Here is a tiny trained network, its code and every weight. The questions are about switching its units off for an input and a class, where a switched-off unit gives its printed mean instead of its output.

import numpy as np


def w(rows, s, z=0):
    codes = np.array(rows[::2]) - 128.0
    scale = np.full(codes.shape[1], s)
    scale[-1] = z or s
    return codes * scale


def f(y):
    return y / 2 * (1 + np.tanh(0.7978845608 * (y + 0.044715 * y**3)))


def log_softmax(a):
    a = a - a.max(-1, keepdims=True)
    return a - np.log(np.exp(a).sum(-1, keepdims=True))


def net(x, mask):
    res = np.array(x, float).reshape(1, 6) / 4 @ E
    y = f(res @ A[0][:, :-1].T + A[0][:, -1])
    res = res + np.where(mask, y, B[0][:, -1]) @ B[0][:, :-1]
    return log_softmax(res[-1] @ U[:, :-1].T + U[:, -1])


A, B = {}, {}
E = w([
[126,125,133,126],'x0',
[116,221,165,92],'x1',
[182,133,192,194],'x2',
[251,128,133,42],'x3',
[134,140,110,131],'x4',
[128,128,130,128],'x5',
],0.016)
A[0] = w([
[241,128,124,57,202],'neuron 1',
[132,100,122,224,85],'neuron 2',
[96,50,99,92,217],'neuron 3',
[163,207,155,178,128],'neuron 4',
[122,55,46,126,126],'neuron 5',
[28,120,103,209,254],'neuron 6',
[146,142,147,237,163],'neuron 7',
[209,35,66,161,110],'neuron 8',
[202,64,108,247,110],'neuron 9',
[182,64,90,212,118],'neuron 10',
[161,123,141,20,30],'neuron 11',
[118,151,103,55,113],'neuron 12',
[92,223,94,63,188],'neuron 13',
[186,155,136,60,118],'neuron 14',
[222,98,124,132,88],'neuron 15',
[120,26,21,108,140],'neuron 16',
],0.012,0.0061)
B[0] = w([
[252,76,138,135,240],'neuron 1',
[168,64,121,172,182],'neuron 2',
[171,201,96,176,184],'neuron 3',
[130,184,205,180,172],'neuron 4',
[156,199,204,204,181],'neuron 5',
[27,143,60,158,250],'neuron 6',
[91,91,156,179,198],'neuron 7',
[102,68,223,71,204],'neuron 8',
[73,49,75,115,210],'neuron 9',
[96,12,74,102,194],'neuron 10',
[163,99,75,176,181],'neuron 11',
[178,84,28,90,167],'neuron 12',
[85,144,42,134,200],'neuron 13',
[175,90,96,163,189],'neuron 14',
[203,88,200,46,186],'neuron 15',
[214,219,212,221,204],'neuron 16',
],0.011,0.019)
U = w([
[99,231,208,247,245],'0',
[138,50,41,146,254],'1',
[241,213,221,173,131],'2',
[145,64,195,35,2],'3',
[45,222,41,62,27],'4',
],0.011,0.0072)

Each question gives the input, the list of numbers given to net, and the class t.
The units are the neurons (one row each of A and B). Each row of codes is followed by its name. A weight is (code - 128) times the scale printed after its matrix; where a second scale follows, it is the last column's (A, B and U).
mask holds one flag per neuron, in row order. A switched-off neuron (its flag False) gives its mean, the last column of its row in B, instead of its output. The means were averaged over made-up inputs and are rounded, as every weight is.
A unit's drop is (log p(t) with every unit on - log p(t) with that unit switched off) / (log p(t) with every unit on - log p(t) with every unit switched off).
The circuit of an input: a set's keep is (log p(t) with only the set's units on - log p(t) with every unit switched off) / (log p(t) with every unit on - log p(t) with every unit switched off). Starting from the 12 units with the biggest drops (on a tie, the unit counted first), units are removed one at a time, each time the one whose removal leaves the highest keep (on an exact tie, the one counted first), for as long as the keep stays at least 0.8.
circuit, biggest first: the units of the circuit, biggest drop first
top k neurons: the k neurons with the biggest drops, biggest first
drop when u is switched off: that unit's drop, to one decimal
input [8,-1,2,8,-6,-2], class 3: circuit, biggest first : neuron 15
input [0,8,0,5,-2,0], class 1: top 2 neurons : neuron 16; neuron 13
input [-5,0,4,6,-3,6], class 3: circuit, biggest first : neuron 16; neuron 15
input [-5,-6,0,-3,-2,7], class 0: top 2 neurons : neuron 16; neuron 5
input [3,-4,-5,0,1,-5], class 0: top 2 neurons : neuron 1; neuron 15
input [4,3,6,0,2,-3], class 0: top 2 neurons : neuron 1; neuron 15
input [-4,1,-2,-5,-6,-6], class 4: top 2 neurons : neuron 16; neuron 6
input [7,-8,2,5,-1,0], class 3: top 3 neurons : neuron 8; neuron 10; neuron 9
input [7,-5,2,1,6,-6], class 3: top 2 neurons : neuron 8; neuron 6
input [7,-7,-1,-7,-6,-8], class 0: top 2 neurons : neuron 16; neuron 5
input [3,-5,3,2,0,-5], class 3: drop when neuron 8 is switched off : 0.1
input [-4,-4,-2,-3,-2,-3], class 0: drop when neuron 12 is switched off : 0.0
input [1,-4,1,1,2,4], class 3: drop when neuron 13 is switched off : 0.1
input [-6,-5,-1,1,8,3], class 2: circuit, biggest first : neuron 16
